What each symbol does to the items:
z222: %>z43, §>z756, @>z883, ^>z666, &>z598, $>z687
z237: %>z711, §>z779, @>z507, ^>z442, &>., $>z767
z43: %>., §>z871, @>z586, ^>z83, &>z222, $>z25
z871: %>., §>z43, @>z340, ^>z304, &>z756, $>z85
z919: %>., §>z409, @>z25, ^>z586, &>z517, $>z244
z83: %>., §>z304, @>z244, ^>z25, &>z666, $>z43
z666: %>z83, §>z375, @>z630, ^>z687, &>z711, $>z222
z598: %>z222, §>z195, @>z792, ^>z711, &>z767, $>z983
z630: %>z244, §>z170, @>z666, ^>z517, &>z34, $>z883
z25: %>., §>z85, @>z919, ^>z43, &>z687, $>z83
z442: %>z983, §>z478, @>z294, ^>z767, &>., $>z237
z983: %>z687, §>z934, @>z509, ^>z598, &>z442, $>z711
z586: %>., §>z340, @>z43, ^>z244, &>z883, $>z919
z767: %>z598, §>z958, @>z81, ^>z237, &>., $>z442
z756: %>z871, §>z222, @>z965, ^>z375, &>z195, $>z964
z964: %>z85, §>z687, @>z579, ^>z756, &>z934, $>z375
z687: %>z25, §>z964, @>z517, ^>z222, &>z983, $>z666
z741: %>z751, §>z81, @>z958, ^>z128, &>., $>z961
z961: %>z790, §>z294, @>z478, ^>z741, &>., $>z128
z790: %>z579, §>z509, @>z934, ^>z751, &>z961, $>z66
z294: %>z509, §>z961, @>z442, ^>z81, &>., $>z507
z195: %>z756, §>z598, @>z751, ^>z556, &>z958, $>z934
z579: %>z409, §>z517, @>z964, ^>z965, &>z790, $>z170
z779: %>z556, §>z237, @>z128, ^>z478, &>., $>z958
z958: %>z195, §>z767, @>z741, ^>z779, &>., $>z478
z478: %>z934, §>z442, @>z961, ^>z958, &>., $>z779
z34: %>z630, §>z66, @>z711, ^>z509, &>z507, $>z792
z517: %>z919, §>z579, @>z687, ^>z883, &>z509, $>z630
z375: %>z304, §>z666, @>z170, ^>z964, &>z556, $>z756
z711: %>z666, §>z556, @>z34, ^>z983, &>z237, $>z598
z965: %>z340, §>z883, @>z756, ^>z170, &>z751, $>z579
z934: %>z964, §>z983, @>z790, ^>z195, &>z478, $>z556
z409: %>., §>z919, @>z85, ^>z340, &>z579, $>z798
z507: %>z34, §>z128, @>z237, ^>z294, &>., $>z81
z170: %>z798, §>z630, @>z375, ^>z579, &>z66, $>z965
z304: %>., §>z83, @>z798, ^>z85, &>z375, $>z871
z340: %>., §>z586, @>z871, ^>z798, &>z965, $>z409
z81: %>z792, §>z741, @>z767, ^>z507, &>., $>z294
z556: %>z375, §>z711, @>z66, ^>z934, &>z779, $>z195
z792: %>z883, §>z751, @>z598, ^>z34, &>z81, $>z509
z751: %>z965, §>z792, @>z195, ^>z66, &>z741, $>z790
z798: %>., §>z244, @>z304, ^>z409, &>z170, $>z340
z244: %>., §>z798, @>z83, ^>z919, &>z630, $>z586
z66: %>z170, §>z34, @>z556, ^>z790, &>z128, $>z751
z509: %>z517, §>z790, @>z983, ^>z792, &>z294, $>z34
z883: %>z586, §>z965, @>z222, ^>z630, &>z792, $>z517
z85: %>., §>z25, @>z409, ^>z871, &>z964, $>z304
z128: %>z66, §>z507, @>z779, ^>z961, &>., $>z741

The rows follow the links: the fewer symbols apart two items are, the more alike their rows tend to be.

Each row is also shifted at random along 6 hidden directions that mean nothing.

Some items, each with a row of numbers:
z666: [26,18,-23,7,6,17,-13,0,-47,4,9,31,-12,-32,-17,6,-29,-5,24,-22,47,63,41,-35,25,-6,-48,-3,9,17,-32,-14,-6,26,-2,54,-14,-12,35,-26,5,-40,0,11,-35,5,1,9,41,-10,2,-32,-12,-24,0,19,-6,-6,47,-89,-19,-21]
z798: [26,-28,15,-2,5,9,-44,34,10,-58,29,-5,17,35,-2,-49,-10,27,24,2,39,54,58,11,5,25,24,44,-18,-1,69,-29,2,-18,0,7,73,-59,5,32,5,30,-4,-23,-5,22,-13,6,6,19,-17,-53,-18,-18,-31,15,5,-8,-104,-32,-86,-28]
z195: [3,15,-22,11,42,-2,41,-8,19,43,-20,13,-71,-38,-47,-20,49,23,-3,20,-71,-14,-39,-26,-33,35,49,-19,-31,18,-53,61,-18,11,21,-21,-39,14,48,-11,32,48,-4,16,-8,16,10,-33,-23,63,-38,27,-16,12,-1,-9,-40,-53,38,-25,54,10]
z43: [1,16,-20,14,-7,22,2,7,11,3,-33,29,20,1,32,2,-19,12,9,2,-37,11,5,-5,4,-18,-12,-12,18,-24,-8,-36,-26,34,1,-48,48,41,-30,30,66,19,14,-29,1,-18,15,-18,-37,-32,-7,5,8,9,2,-3,16,16,27,33,-11,28]
z517: [-4,-32,9,-1,-30,-30,1,-25,-10,7,22,1,-33,9,14,22,-5,-30,-12,-8,4,4,-25,-7,3,-5,-22,-4,-8,26,-29,-19,3,-18,7,12,-22,25,15,-31,-27,-3,6,27,-7,-17,-3,43,-1,32,5,38,15,6,24,2,37,-4,23,-2,25,-35]
z687: [-3,33,-53,1,-31,-15,-13,-53,-4,51,19,33,-73,15,-8,11,-7,-37,22,39,-38,34,-4,-40,-13,-30,-46,-13,6,1,-72,-26,-25,47,17,-43,-9,47,9,-85,70,74,-33,-3,-15,-22,-18,55,-1,28,-87,37,7,-16,60,16,48,-75,123,-74,28,-43]
z779: [-2,16,-4,9,-5,35,-49,13,50,16,11,-25,-5,47,16,4,-10,23,-21,71,-9,25,25,-31,-64,-71,1,27,35,-45,-4,3,-12,54,-40,-33,-8,17,-43,-118,62,35,-44,-29,11,12,-29,30,24,8,-86,-34,15,-19,14,-33,8,-68,40,-50,-34,-20]
z478: [-18,14,23,7,-17,7,13,-8,31,15,-5,-21,43,16,19,10,1,-21,-29,36,46,-52,-34,-14,-66,-55,10,22,13,-4,3,40,23,39,-14,7,-43,32,-45,-61,-19,-50,-36,10,39,18,-45,-16,9,10,-26,-13,6,-15,30,-38,-13,-11,-82,48,-27,-5]
z767: [0,25,12,25,-19,33,-19,0,-15,-24,26,13,57,17,29,32,-40,13,-10,-6,57,-7,22,-17,-21,-4,-59,-6,18,-17,20,-31,46,26,-17,-6,3,6,-25,12,4,-27,-16,-28,-3,13,0,-10,1,-19,22,-50,-19,-26,-8,-17,-8,10,-20,20,-54,-10]
z934: [-3,32,6,0,-9,-12,20,-20,-2,28,-9,-2,-36,-28,-44,3,43,-36,18,4,-14,-27,-13,17,29,18,-3,12,10,25,-32,24,10,1,19,43,-28,-7,33,7,-57,-62,-22,61,1,40,-7,-33,9,-8,41,3,-17,-8,19,-8,-16,33,48,-14,26,15]
z66: [-4,-26,-29,3,-4,3,-6,53,16,-14,-34,-26,41,22,-22,4,-4,10,-16,21,-40,39,40,0,19,-64,-4,40,42,-33,56,25,-9,-33,-72,59,-23,20,-53,-15,42,-30,1,-38,-34,-11,42,-14,42,-37,-19,11,25,-4,-1,11,-27,-18,35,-25,1,43]
z244: [32,-33,8,-14,26,-1,44,15,-6,10,-53,11,-17,-32,6,-4,-15,17,-20,-21,-22,16,9,-4,5,-34,7,-29,-7,30,-20,29,-34,2,2,27,-29,18,24,-12,-36,-3,33,15,-19,-56,-5,22,34,-14,10,40,14,17,6,-6,-2,2,8,-22,57,19]
z983: [-24,31,24,11,-37,12,34,23,-24,0,-24,11,53,-8,-16,-3,-6,-27,5,-41,13,-17,4,-11,21,-4,-40,5,17,-7,-2,49,18,-4,-5,56,-28,31,-29,45,-19,-68,33,-5,-8,16,14,-20,8,-41,20,11,-9,-9,4,8,-21,38,-19,18,-8,53]
z586: [16,-33,-2,-8,3,2,39,-14,-11,0,-26,12,7,-9,26,36,-11,0,-21,-23,8,21,1,4,2,-6,-3,-28,-11,37,-16,0,-11,-15,-4,21,2,11,9,2,-22,-7,29,4,-38,-40,22,-2,-9,-4,7,8,1,7,-2,1,-27,22,-7,10,17,-6]
z756: [9,21,-18,8,18,20,-41,6,23,2,54,18,23,14,18,-32,4,-16,1,14,7,5,-32,-13,-38,4,12,21,4,-7,9,-39,3,29,28,-65,50,-24,-29,-15,46,38,-41,-15,27,31,13,1,-35,43,-47,-39,0,-11,10,-17,31,-7,-32,32,-60,-49]
z85: [-15,40,-4,13,-44,21,-62,21,53,-30,35,-8,89,62,30,-27,-20,-21,19,26,-8,-26,33,29,-7,-23,-1,47,30,-54,76,-62,-1,-1,-2,-54,97,-31,-110,13,73,1,-29,-46,28,14,-6,-14,-47,-38,-16,-40,43,-22,14,8,56,38,-5,56,-88,-19]
z741: [20,-9,16,5,25,-2,33,-1,0,-16,-27,-11,3,-12,-25,30,25,4,-10,10,-16,55,32,19,6,11,3,31,11,25,16,26,20,-22,-67,58,-15,-1,48,44,-3,-26,-1,2,-68,12,26,-33,40,-19,13,-31,-32,-1,-13,1,-71,13,31,-32,12,46]
z961: [-17,-26,8,-3,-33,-3,-43,-25,26,-5,38,-52,-45,54,30,31,6,-22,-25,43,40,-40,-32,27,-56,-26,27,24,2,-1,-11,-14,7,-13,-10,-43,-36,31,-22,-99,-44,12,-41,29,59,25,-41,37,-15,38,-9,-16,19,-17,23,-28,43,-34,-19,75,7,-62]

From each start, follow one symbol. Which item do you reach?
Answer with the item's name.
[-27,30,-43,27,-11,37,20,51,16,33,-37,9,62,23,17,18,-1,33,-25,29,-63,0,-18,-59,-45,-60,-32,0,32,-53,-3,33,-19,18,-42,-33,-47,101,-90,-33,105,23,1,-68,-23,-20,35,-17,-15,-16,-68,49,48,15,20,-9,-12,-21,38,-4,24,55]
%	z222
[-15,-17,-3,-1,-39,-6,29,-4,19,-3,-31,-5,43,26,49,14,-24,-9,-10,-1,6,8,1,-9,6,-54,-8,20,25,29,9,4,-14,-14,-4,25,-12,67,-55,-30,-18,-37,12,-2,-20,-70,-5,24,14,-23,3,32,31,-8,31,6,4,22,-11,12,16,-3]
$	z244
[2,45,4,7,-38,7,56,9,-21,7,-57,15,33,-20,-9,-18,13,-6,48,-42,-32,2,27,-2,42,29,-26,1,15,14,13,21,-26,20,18,40,26,3,11,90,17,-31,38,-5,-66,-33,0,-41,1,-61,51,27,-12,8,9,38,-28,62,33,-42,-5,82]
§	z85
[-32,-20,19,16,-21,-17,32,-6,-26,-25,-6,4,26,5,6,-3,-4,-28,-1,-36,40,-4,14,-6,16,-19,-26,20,-11,8,1,24,32,-33,-18,55,-49,23,-23,3,-46,-59,20,-9,-3,-17,0,-15,20,-10,25,0,9,-8,-5,25,-19,22,-44,22,-6,10]
&	z294
[4,3,-33,16,7,16,33,-24,-20,40,-9,46,-2,-53,8,30,-2,-25,-16,-6,9,37,-28,-33,-17,-50,-25,-12,11,38,-51,18,5,23,3,24,-61,36,10,-42,2,-50,-14,7,-26,-30,19,-6,4,3,-27,22,22,-2,24,-25,-15,7,27,-24,37,-3]
$	z687
[27,-3,13,5,1,0,53,-34,-40,-24,-55,15,3,10,-27,57,16,37,13,-25,-17,91,71,-20,4,19,-23,-17,6,39,19,33,25,-30,-70,77,-33,22,69,41,13,-2,8,-32,-106,-28,37,-28,40,-38,-3,-15,-46,5,-12,17,-62,-6,29,-100,18,53]
@	z767
[3,46,15,15,-33,8,20,-25,-27,9,-19,10,-3,21,-7,-2,-15,17,22,12,43,15,36,-56,-35,-3,-38,-9,-29,12,-9,18,9,20,4,9,-30,9,35,-27,9,30,6,-27,-20,-8,-53,3,-1,16,-38,-18,-39,-24,2,11,-34,-36,-47,-75,-29,-8]
%	z983
[17,-41,-24,-4,25,0,13,5,10,-26,7,7,8,17,-11,-4,13,8,-24,3,-6,36,-5,-10,-37,12,27,33,-13,25,21,1,-6,-24,-17,17,-3,-5,9,1,32,-4,-15,-12,-31,-1,26,-6,-18,26,-30,-3,7,3,-7,-1,-28,-20,-39,0,-15,-18]
%	z340
[6,29,-15,4,-5,-18,-11,-15,1,16,29,-7,-31,-14,-17,-42,16,-49,10,-6,18,-42,-38,15,10,27,30,2,-18,16,-15,0,-5,13,67,-5,9,-33,-2,-9,-20,-19,-14,45,23,27,-43,7,-27,32,6,-7,10,0,6,-3,14,10,-24,24,-26,-34]
^	z756
[-14,-43,-26,-10,-3,-13,-73,0,2,1,60,0,-15,29,58,17,-47,-8,-38,-5,50,-1,-16,8,-1,-41,-22,-3,5,-45,-8,-75,0,-6,-1,-43,5,11,-46,-77,11,26,-22,-6,34,-10,-2,72,-7,13,-6,12,49,-4,10,-14,82,-25,21,38,-1,-60]
%	z244
[8,-45,24,-10,42,22,32,21,30,0,-25,-3,17,-48,37,-32,31,8,-39,-8,13,-82,-87,7,-45,0,61,-26,-57,35,5,40,-29,-10,63,-50,-11,-7,-19,8,-55,-2,22,36,49,-25,-15,-16,-33,48,7,20,18,14,-18,-29,-22,10,-134,115,19,2]
@	z871
[5,21,2,-7,32,10,-37,8,2,0,20,-3,-25,-19,-26,-19,-4,-8,-4,3,32,-28,3,21,32,27,12,2,8,-3,-15,-13,32,7,18,21,-9,-53,20,20,-31,-47,-12,45,30,69,4,-5,23,0,30,-24,-1,-14,-11,-18,3,19,8,23,-8,0]
$	z195
[-14,-36,-8,-4,14,-23,0,-30,-11,6,35,22,-55,-20,23,18,13,-18,-17,-25,7,-51,-60,26,9,33,18,-47,-25,-1,-43,-46,-3,4,33,-62,-7,9,1,2,-22,38,6,30,42,-12,24,24,-44,35,21,36,19,34,1,-1,41,-1,11,68,47,-59]
§	z965
[13,16,-13,5,21,-4,-29,30,9,0,8,5,-6,-18,-22,-46,11,19,16,11,-28,0,-5,-10,-2,14,22,-1,-10,1,15,7,-22,21,35,-24,45,-49,0,10,31,8,-4,12,17,26,2,-16,15,27,-31,-12,-8,7,-25,-1,12,-14,-29,-36,-33,-1]
$	z756
[8,15,34,-12,24,32,1,-1,11,2,0,-3,16,-27,-9,-2,16,11,-2,-10,36,-38,-23,19,-19,38,26,1,-5,5,13,20,26,13,8,-6,-13,-42,21,46,-42,-27,-9,21,15,39,0,-36,-11,11,30,-41,-24,-8,-19,-28,-41,27,-60,39,-20,27]
$	z478
[-9,35,-4,9,-18,16,37,45,-26,23,-54,-5,11,-47,-21,-12,7,35,-2,-28,-69,-15,-14,-13,41,-19,-14,-22,20,-38,-18,26,-28,14,-8,19,-44,44,-16,30,9,-11,57,-8,-4,-23,18,-25,30,-29,26,55,19,16,-5,5,-27,17,46,-12,64,74]
§	z556
[-23,-12,-29,-16,-4,11,-9,74,3,-24,-17,-22,57,38,0,3,-14,27,6,-15,-62,-5,15,10,31,-48,-28,25,51,-84,54,-17,-6,-22,-55,-20,1,48,-96,22,49,10,42,-69,19,-22,58,-9,11,-76,10,34,47,19,-34,24,33,-9,38,29,-11,55]
&	z507
